(in the rows, 128 means zero)
Here are made-up nodes, facts about them, and rows of numbers that follow some of those facts. Name the node behind each unnamed row.

Some rows with their names:
[135 160 110 133 145 143 106  62 116  97 136 134 138 140  85 139  83 156
  79 117 125 119  45 143 158 137 165 132 117 157 143 126 129 125  88 147
 140 103 114 127 134 153 142 135 114 146 156 172 140  98 138 118]: J843
[140 168 102 116 127 139  83  48 115  94 134  96 137 159 105 152  66 167
  87 142 119 144  54 150 170 144 200 151 108 161 137 124 155 112  81 147
 122 126 141 140 128 167 147 154 157 158 147 190 136 112 133  98]: J974
[132 140 103 124 142  84  94  77 118 142 142 135 109 120  62 154  91 113
  78  94 139 114  91 125 125 121 158 140 105 182 158 129  88 106  52 140
 121 137 161 153 128 163 120 135 143 175 170 182  96 112 129 112]: J832
[133 168 128 126 153 137 140 110 114 121 148 158 120 173 122 117 110 114
  80 109 125 112  49  99 140 119 182 145 138 155 155 120 135 142  72 126
 157 116 143 120 129 139 133 128 102 149 150 167 114  92 144 144]: J51
[ 92 148 102 151 143 111  92  92 114 102 126 156 152 136 106 143  58 141
  98 177 152 120  70 135 143 120 126 155 126 149 154 107 141 142 137  92
 143 123 112 104 128 176  93 108 153 134 162 162 122  85 141 122]: J711
[108 156  98 117 136 142  85  86 107 117 135 135 127 146  66 134  56 161
  74 176 127 107  79 147 138 132 148 121 182 172 173 106 132 123  67 121
 132 137  99 133  79 164 115  99 145 139 170 156  93 107 119 166]: J279
[112 149 103 112 156 103  92  86 110 124 142 129 103 111  78 159  92 116
  80  90 141  95  89 150 131 115 117 121  94 176 156 120 112 110  62 126
 115 125 156 146 133 147 115 141 153 177 180 175  97 140 142 117]: J328
[127 154 116 101 146 143  88  80 111 127 148 120 133 148 111 133  89 146
  81 142 129 122  67 115 147 127 165 157 128 160 141 114 150 119  87 131
 124 129 163 137 134 163 128 139 145 161 142 173 111 114 123 128]: J471
[109 184 105 114 107 115 118  92 114 107 143  95  96 163 115 154  79 140
  94 111 116 110  92 134 131 106 148 123  98 188 167 104 145 120  78 111
 114 131 151 143 111 136 138 130 150 149 182 183  90 150 134 116]: J64
[146 174 109 147 132 133 126  55 120  76 134 123 143 162  99 147  77 155
  82 117 118 139  32 144 162 146 197 135 105 158 144 131 140 124  80 148
 148 111 112 122 126 149 154 144 112 152 154 192 151  91 150 100]: J590
[119 149 102 108 143 120  99  82 106 115 141 121 106 123  79 155  86 126
  76 105 133 103  89 143 138 120 135 117 100 174 154 123 116 111  57 134
 121 127 149 146 129 142 124 137 155 167 179 172 107 140 136 112]: J821
[128 151 114 106 140 130  76  80 111 132 142 126 120 135 102 143  93 146
  85 120 136 121  79 129 137 120 162 163 116 162 135 116 138 120  85 128
 120 137 173 138 144 172 125 148 152 165 145 182 112 114 129 125]: J5
[124 158 111 124 119 137 113  91 112 117 146 143 112 152 105 131  98 145
  84 118 131 127  71 118 140 109 150 143 131 165 147 121 123 134  88 125
 138 123 140 122 143 153 137 134 119 137 166 178 124  99 134 132]: J709
[143 153 103 158 117 114  97  57 120 142 138 153 104 148  61 130  99 121
  85 112 133 134  72 110 136 124 199 174 126 180 154 118  68 122  93 160
 131 125 151 136 139 178 126 135 118 142 150 188 133  70 112 117]: J730
[115 161 109 125 134 129  97  80 114 121 141 143 117 120  76 136  96 136
  84 105 138 115  69 133 144 115 123 135  99 165 146 111 116 124 103 132
 124 111 147 125 144 154 128 146 123 158 178 177 125 116 146 111]: J287
[102 171 100 111 159 159 113 108  95 102 139 156  96 122  65 122 101 112
  69 135 130  93  84 110 168 118 129 132 100 161 155 109 113 117  97 154
 115  97 160 134 155 150 116 146 144 172 182 160 149 131 151  95]: J16
[135 147 109 132 126 121 107  68 117 111 140 135 132 138 105 138  87 150
  85 115 133 131  63 135 145 118 148 147 112 159 139 126 117 135 100 134
 137 113 137 125 149 163 136 134 124 136 162 174 133  99 121 111]: J38

Some facts about the nodes:
J119 (χ J135) (ρ 892)
J120 (χ J77 J394 J503) (ρ 892)
J133 (χ J60) (ρ 8)
J135 (χ J243) (ρ 8)
J14 (χ J506) (ρ 892)
J15 (ρ 721)
J16 (χ J895 J457) (ρ 721)
J162 (χ J974) (ρ 8)
J180 (χ J895) (ρ 8)
J193 (χ J729) (ρ 721)
J201 (χ J483) (ρ 8)
J21 (χ J37 J455) (ρ 892)
J227 (χ J947 J506) (ρ 721)
J243 (χ J480 J227) (ρ 8)
J259 (χ J895 J37 J389 J16 J66) (ρ 8)
J263 (χ J729) (ρ 892)
J266 (χ J730 J604) (ρ 892)
J279 (χ J37 J506) (ρ 892)
J287 (χ J457 J328 J699 J959) (ρ 721)
J29 (ρ 892)
J290 (ρ 721)
J303 (χ J896 J44 J180 J16) (ρ 721)
J328 (χ J457 J397) (ρ 892)
J335 (χ J742 J394) (ρ 8)
J361 (χ J44) (ρ 8)
J37 (ρ 8)
J38 (χ J60 J819) (ρ 721)
J389 (ρ 8)
J394 (χ J895 J389 J263) (ρ 8)
J397 (χ J94) (ρ 8)
J4 (χ J894 J37) (ρ 721)
J40 (χ J742) (ρ 8)
J403 (χ J51 J679 J279 J893 J259) (ρ 8)
J404 (χ J37 J959) (ρ 8)
J405 (χ J483 J503) (ρ 892)
J425 (χ J467 J531) (ρ 8)
J427 (χ J497 J739 J243) (ρ 8)
J430 (χ J895) (ρ 8)
J44 (χ J833 J405 J763) (ρ 8)
J447 (ρ 892)
J455 (χ J503 J193) (ρ 721)
J457 (χ J389) (ρ 8)
J467 (χ J4 J729) (ρ 721)
J471 (χ J518) (ρ 8)
J472 (χ J946 J895 J699 J50) (ρ 892)
J473 (χ J895) (ρ 8)
J474 (χ J480) (ρ 892)
J477 (χ J483 J51) (ρ 8)
J480 (χ J895 J37) (ρ 892)
J483 (χ J895 J77) (ρ 892)
J485 (χ J467 J263) (ρ 892)
J487 (χ J511) (ρ 8)
J497 (χ J729) (ρ 721)
J5 (χ J94 J604) (ρ 8)
J50 (χ J457 J511 J506) (ρ 892)
J500 (χ J742 J973) (ρ 8)
J503 (ρ 892)
J506 (χ J457 J729) (ρ 8)
J508 (χ J819) (ρ 721)
J51 (ρ 721)
J511 (χ J457 J480) (ρ 8)
J514 (χ J511 J50) (ρ 892)
J516 (ρ 892)
J518 (χ J483 J16) (ρ 721)
J519 (χ J427 J193) (ρ 892)
J520 (χ J37) (ρ 8)
J531 (χ J973) (ρ 721)
J535 (χ J51 J590 J389) (ρ 892)
J544 (χ J895) (ρ 892)
J548 (χ J394) (ρ 892)
J589 (χ J638) (ρ 721)
J590 (χ J263) (ρ 721)
J593 (χ J455 J506) (ρ 892)
J596 (χ J180 J833) (ρ 892)
J60 (χ J544) (ρ 721)
J604 (χ J457) (ρ 721)
J613 (χ J389 J763 J617) (ρ 892)
J617 (χ J263) (ρ 8)
J638 (χ J119 J535 J506 J162) (ρ 8)
J64 (χ J77 J335 J389) (ρ 892)
J650 (χ J894 J516) (ρ 892)
J66 (χ J511 J506) (ρ 8)
J669 (χ J895 J699 J503) (ρ 8)
J673 (χ J37 J638 J394 J193) (ρ 8)
J676 (χ J427 J974) (ρ 8)
J679 (χ J51) (ρ 721)
J682 (χ J403 J511 J193) (ρ 8)
J683 (χ J695 J544) (ρ 892)
J695 (ρ 892)
J697 (χ J763) (ρ 8)
J699 (χ J819) (ρ 8)
J701 (χ J947) (ρ 721)
J709 (ρ 721)
J711 (χ J37 J480) (ρ 721)
J729 (χ J37 J389) (ρ 8)
J730 (χ J894) (ρ 721)
J733 (χ J894) (ρ 721)
J739 (χ J15 J430 J617) (ρ 8)
J742 (χ J37) (ρ 721)
J750 (χ J590) (ρ 892)
J763 (χ J473 J895) (ρ 8)
J769 (χ J833) (ρ 721)
J77 (χ J40 J711) (ρ 8)
J809 (χ J895 J897) (ρ 721)
J819 (χ J894 J480 J394 J263) (ρ 721)
J821 (χ J473 J457) (ρ 892)
J832 (χ J894 J457 J94 J193) (ρ 892)
J833 (χ J4) (ρ 721)
J841 (χ J66 J477) (ρ 721)
J842 (χ J51 J16) (ρ 892)
J843 (χ J511 J893 J263) (ρ 721)
J859 (χ J516) (ρ 892)
J866 (ρ 8)
J893 (χ J895 J669 J733 J516) (ρ 8)
J894 (ρ 8)
J895 (χ J37) (ρ 721)
J896 (χ J516) (ρ 8)
J897 (χ J947 J389) (ρ 721)
J899 (χ J711) (ρ 721)
J94 (ρ 721)
J946 (ρ 892)
J947 (ρ 721)
J959 (χ J729) (ρ 721)
J963 (χ J679 J832) (ρ 721)
J964 (χ J335 J699) (ρ 892)
J970 (χ J29 J21) (ρ 721)
J973 (χ J40 J64) (ρ 892)
J974 (χ J473 J394 J263 J959) (ρ 8)
J982 (χ J832) (ρ 892)
J986 (χ J695 J669 J133 J4 J959 J604) (ρ 721)
J988 (χ J897 J290) (ρ 8)

Rows to name:
No name comes twice in this set of rows, the named rows included.
[143 148 100 126 134 109 120  65 116  98 141 108 136 154  98 152  72 152
  78 138 125 137  66 137 147 135 178 123 120 169 150 138 137 117  46 141
 131 132 124 139 114 155 146 128 141 157 164 178 114 109 129  95]  J485
[102 161 103 115 140 135  72  85 110 121 136 133 140 152  91 140  66 147
  93 183 138 131  79 127 149 126 173 167 148 162 145 104 157 118  96 113
 126 145 145 125 112 181 110 131 160 163 153 179 115  99 132 134]  J404
[ 81 177  99 152 108 127  94  86 121 117 134 132 127 159  82 127  58 142
 109 194 138 120  82 121 138 113 139 160 145 178 168  78 142 138 151  97
 127 121 121 113  97 181 107 108 148 128 179 168 103  93 136 129]  J742
[105 187 121 107 119 155  86 108 105 105 140 136  86 164 130 154  87 134
  87  95 131 125  84 141 131 106 195 153 118 177 152 108 164 125  71 120
 128 152 155 129 122 138 129 165 151 170 164 209 125 132 159 163]  J389
[129 160 128 102 168 157  98  88 113 126 144 134 139 159 116 122  96 129
  76 146 119 110  50 106 149 145 199 153 141 157 149 117 155 124  69 137
 137 128 161 139 116 151 124 135 136 166 128 167 111 105 134 149]  J403
[ 97 140  79 131 151 120 100 106  92  77 120 148 137 134 104 155  52 126
  76 220 142 108  96 127 160 132 150 137 128 151 160 128 130 118  87 116
 138 135 111 123 123 163  86 101 203 147 170 146 143 100 144  97]  J480
[132 152  94 124 140  96 123  65 118  89 146 110 155 157  68 153  69 185
  73 134 130 164  50 146 161 143 180 106 118 162 141 149 169  98  29 143
 138 147 117 123  94 168 162 141 125 200 191 200 122 107 167  63]  J263
[106 160 116  82 160 171  45  73 111 134 148 138 126 107  35 128  76 190
  65 111 135 121  66 171 152 125 119 116 159 168 135 108 151 101  63 148
 109 132 133 136 107 168 140 158 118 194 182 184  97 136 143 159]  J506
[119 166 117 105 132 131  84  73 119 132 147  91 131 149 115 132  80 150
 102 148 127 116  75 123 147 121 144 165 110 168 142  98 162 120 116 113
 110 120 180 143 134 168 128 137 162 143 149 169  96 130 110 110]  J77
[129 137 106 110 148 122  98  71 110 113 135 120 130 125  86 148  78 145
  71 119 125 103  68 154 139 132 138 112 129 166 148 127 116 113  55 134
 127 119 123 146 123 147 129 118 144 146 159 157  99 121 111 134]  J514

Now the same nodes, written a new way:
Known rows:
[118 144 127 135 130 154 154 133 177 135 158 117 152 113 118 129 134 121
 153 126 152 106 108 112 163 118 185 117]: J4
[115 120 150 126 120 134 143 131 115 122 140 123 144 113 125 134 141 109
 153 121 132 128 139 120 142 123 155 128]: J833
[116 109 137 124 124 125 136 127 123 124 133 115 133 116 132 139 128 113
 144 129 129 134 137 125 129 119 143 127]: J986
[107 132 130 138 108 133 134 126 139 122 136 132 135 132 129 134 136 106
 140 126 141 124 122 126 108 110 127 141]: J859
[113 133 141 118  97 141 121 121 148 122 122 114 116 125 120 122 117 136
 142 123 122 131 114 139 110 114 128 157]: J485
[139  89  95 114 136 110  95 103 208 109 114 126 154 127 114 127 152  96
 151 161 102 138 129 102 119 117 110 137]: J473
[ 97 126 100 136 104 132 106 133 138 111 150 114 134 136 155 113 100 109
 150 115 152 116 139 115 130 105 153 123]: J832
[121 111  78 157 157 154  60 141 124 118 107 122 122 120 150 115  44 125
 123 147 132 156 149 119 133 105 132 132]: J457
[119 126 152 126 138 127 145 146 106 122 129 121 135 113 135 138 137 119
 151 141 124 144 151 119 112 121 143 141]: J531
[123 126 135 147 132 179  83  77 155 161 104 105 146 103 124 142  74 105
 124 141 101 139  97 144 163 125 165 138]: J729
[126 128  94 124 134 134 121 145 116 140 101 102 133 134 120 118 136 121
 137 112 125 135 131 140 113 113 120 134]: J487
[123 128 123 133 131 126 127 119 121 131 119 117 151 128 132 120 139 114
 133 129 122 136 141 140 125 115 128 138]: J361
[128 111 104 121 134 117 120 111 177 114 128 133 155 128 112 121 162 108
 144 130 125 129 119 120 132 110 117 134]: J893
[134 130 123 142 117 128 126 138 125 120 100 118 144 127 114 106 134 115
 119 130 131 127 122 170 145 131 119 126]: J403
[124 142  85 127 139 154 111 176  97 143  74 107 154 138  91 122 154 108
 146  97 129 145 117 124 114 117 117 136]: J66
[126 120 136 128 121 134 137 153 115 122 121 119 128 117 116 136 136 115
 143 132 133 133 133 134 126 126 129 130]: J841
[127 138 138 158 106 154 109 147 138 111 101 137 111 119 125 120  92 123
 118 152 143 138 118 162 134 125 117 148]: J535

Which node is each row?
No name comes twice in this set of rows, the named rows included.
[120 130 112 114 128 119 136 116 143 132 132 104 137 127 134 110 136 144
 138 126 123 134 143 129 104 106 129 140]  J699
[124 142 121 135 145 151 124 148 106 137  99 120 159 132 104 126 152 109
 141 110 128 145 120 130 118 119 124 146]  J638
[110 133 104 146 137 134 146 104 153 126 158 134 149 127 127 108 131 126
 123 106 157 119 119 122 146  92 135 124]  J894
[122 118  42 124 135 137  99 170 129 141  99  71 115 141 138 113 104 133
 142 117 124 127 148 133 107 110 124 115]  J511
[142 123 106 145 149 147 102 127 192 130 104 127 149 118 117 125 120 109
 134 168 120 136 115 136 151 127 132 131]  J259
[121 108 135 119 126 116 149 130 127 128 128 114 129 116 129 146 143 114
 145 131 122 133 143 121 107 115 127 133]  J60
[122 136 123  97 114 136 154 139 177 119 147  97  98 110 114 111 121 181
 148 113 135 124 127 120 110 102 145 143]  J819
[130 123 144 107 105 147 134 135 154 118 116 111  90 104  99 119 113 167
 134 114 122 137 112 144 124 114 123 154]  J590
[120 150 146 150 133 147 109 140 132 113 114 141 131 119 151 131  98 118
 142 169 130 155 148 126 106 117 139 160]  J64
[118 139 135 137  99 142 125 133 142 123 120 122 123 129 128 125 122 121
 136 134 131 130 126 142 109 118 125 148]  J750
[129 138 131 106 124 137 122 111 154 128 116 110 127 119 115 109 119 157
 135 118 110 148 127 132 112 108 128 163]  J974
[132 145 112 163 151 158 152 110 184 166 115 106 150 117 132 139 127 110
 122 156 134 116 103 147 137 115 146 125]  J37
[121 132 151 137  93 114 131 131 117 112 121 123 139 132 143 118 140  97
 144 147 125 124 144 156 122 134 132 138]  J405
[125 166 116 152 122 181 131 167 157 154  91 109 152 131 107 145 140  97
 153 143 138 124  98 130 124 131 151 138]  J279

The same nodes again, as new rows of numbers:
Known rows:
[ 86  86 123 139 165 140 150 152  79 100 113 154  91 156 122 179 130 145
 161 150  69 183 100 123 181 148 135 109 152 126 119  92 119]: J895
[113 117 117 126 151 132 148 176  79  87 115 178  81 137 127 165 101 159
 152 124  99 154  72 118 201 171 114 107 127 155  90  96 138]: J180
[124 126 117 121 150 132 146 170  87 103 118 176  84 133 126 152  98 164
 150 122 113 148  72 111 193 167 119 101 132 154  82 100 137]: J669
[116 141 142 127 135 132 117 159 101 125 124 177 117 136 140 156  86 181
 159 127 133 131  64  96 158 143 122 115 153 146  88 102 141]: J403
[ 99 148 152 135 138 145 121 117 119 140 118 159 111 158 119 152  80 151
 164 145 130 145 105  81 161 122 121  98 163 154 107  95 124]: J51
[111 129 161 155 153 113 131 152 146 136 124 186 104 121 121 150  88 154
 144 159 121 134  85  89 168 103 119 108 162 144  90 106 147]: J535
[117 140 153 116 123 136 108 162  95 123 125 178 126 127 139 159  85 173
 166 130 139 136  59  85 163 129 110 127 160 151  83 100 148]: J477
[120 134 135 128 136 135 130 130 119 133 120 142 101 144 115 137 106 147
 152 136 112 147 104  98 160 139 136 108 151 151 110 107 126]: J841
[108 115 139 132 150 129 145 128 135 138 123 151  85 150 113 143  54 134
 130 132 111 151 115 102 181 134 129  85 165 153 118 111 126]: J897
[125 129 123 120 155 133 142 158 111 131 122 172  93 136 132 144  76 172
 138 116 122 137  71 106 170 152 125  89 146 149  82 103 135]: J988
[129 151 115 118 157 135 136 146 108 130 118 178  93 138 131 141  97 173
 147 118 129 138  76 109 169 165 128  90 136 151  75  93 133]: J896
[107 154 127 130 154 142 141 109 127 148 113 156  84 154 119 138  83 137
 148 132 117 154 111  94 168 142 134  81 146 155 102  88 119]: J94
[133 131 123 114 156 133 142 157 108 130 129 173  97 129 129 138  95 168
 138 116 123 139  72 109 165 158 129  98 145 149  82 106 140]: J425
[143 138 124 157 153 136 142 160 141 128 112 159  94 108 128 143 128 157
 134 146 115 134  86 106 160 114 141  97 130 141  96 108 136]: J593
[138 140 124 161 147 118 138 158 143 133 108 163  92 116 130 133 121 160
 141 149 110 123  86 111 168 118 141 106 133 143  94 109 136]: J514
[137 135 124 106 141 136 137 161 102 130 120 170  96 123 127 138  99 160
 144 114 126 146  69 106 173 155 125 101 140 150  74 100 140]: J44
[118 120 130 123 140 132 136 130 113 142 118 139  98 144 116 130 112 140
 143 132 109 153 104 102 162 142 138 102 158 144 103 103 123]: J899

Which node is each row?
No name comes twice in this set of rows, the named rows included.
[125 128 126 151 154 123 151 160 129 116 110 172  83 117 119 146 128 149
 144 151  99 143  89 113 193 126 127 103 126 148  89  99 135]  J472
[106 140 124 110 170 134 126 107 110 149 115 160 100 162 124 145 142 148
 159 143 100 174 100 111 143 151 155 112 161 119  98  82 121]  J4
[128 151 125 119 133 112 120 124 141 143 108 141  83 155 140 130  66 124
 130 137  92 147  99 120 191 141 158 126 153 137 114  91 128]  J604
[100  90 134 131 169  96 152 168 103 113 138 191  83 149 109 142  80 175
 137 119 104 130  82 120 187 177 110 107 162 152  89 125 143]  J394
[122 134 128 119 153  98 131 161 144 136 119 178  81 145 157 151   6 155
 118 123 100 136  66 128 203 149 146 121 166 132  98 103 143]  J457
[146 149 117 167 139 118 128 162 152 128  99 155  91 115 151 136  98 161
 129 149  98 115  81 120 175 118 158 117 127 134 112 111 133]  J50
[101  98 119 134 156 132 139 132 105 147 115 136 107 145 132 150 129 159
 142 139  90 164 100 110 141 139 146 106 172 120 109 101 114]  J711
[114 128 134 138 141 119 125 126 117 127 124 146  94 156 113 129 113 158
 154 134 109 130 111 106 159 148 140 112 151 152 116 121 123]  J843
[136 168 129 128 160 108 123 131 155 140 106 181  85 125 135 127 119 138
 143 156 107 144  81 118 181 129 150 125 136 131  79  79 141]  J832
[127 115 143 104 193 145 143 165 121 114 141 201  99 135 130 174  63 160
 121 124 112 156  73 123 140 148 153 103 160 122 117 111 161]  J729
[136 129 116 133 142 140 138 169 108 127 119 160 105 125 140 146  85 183
 136 112 125 123  70 105 153 149 135  94 143 147  95 116 132]  J638

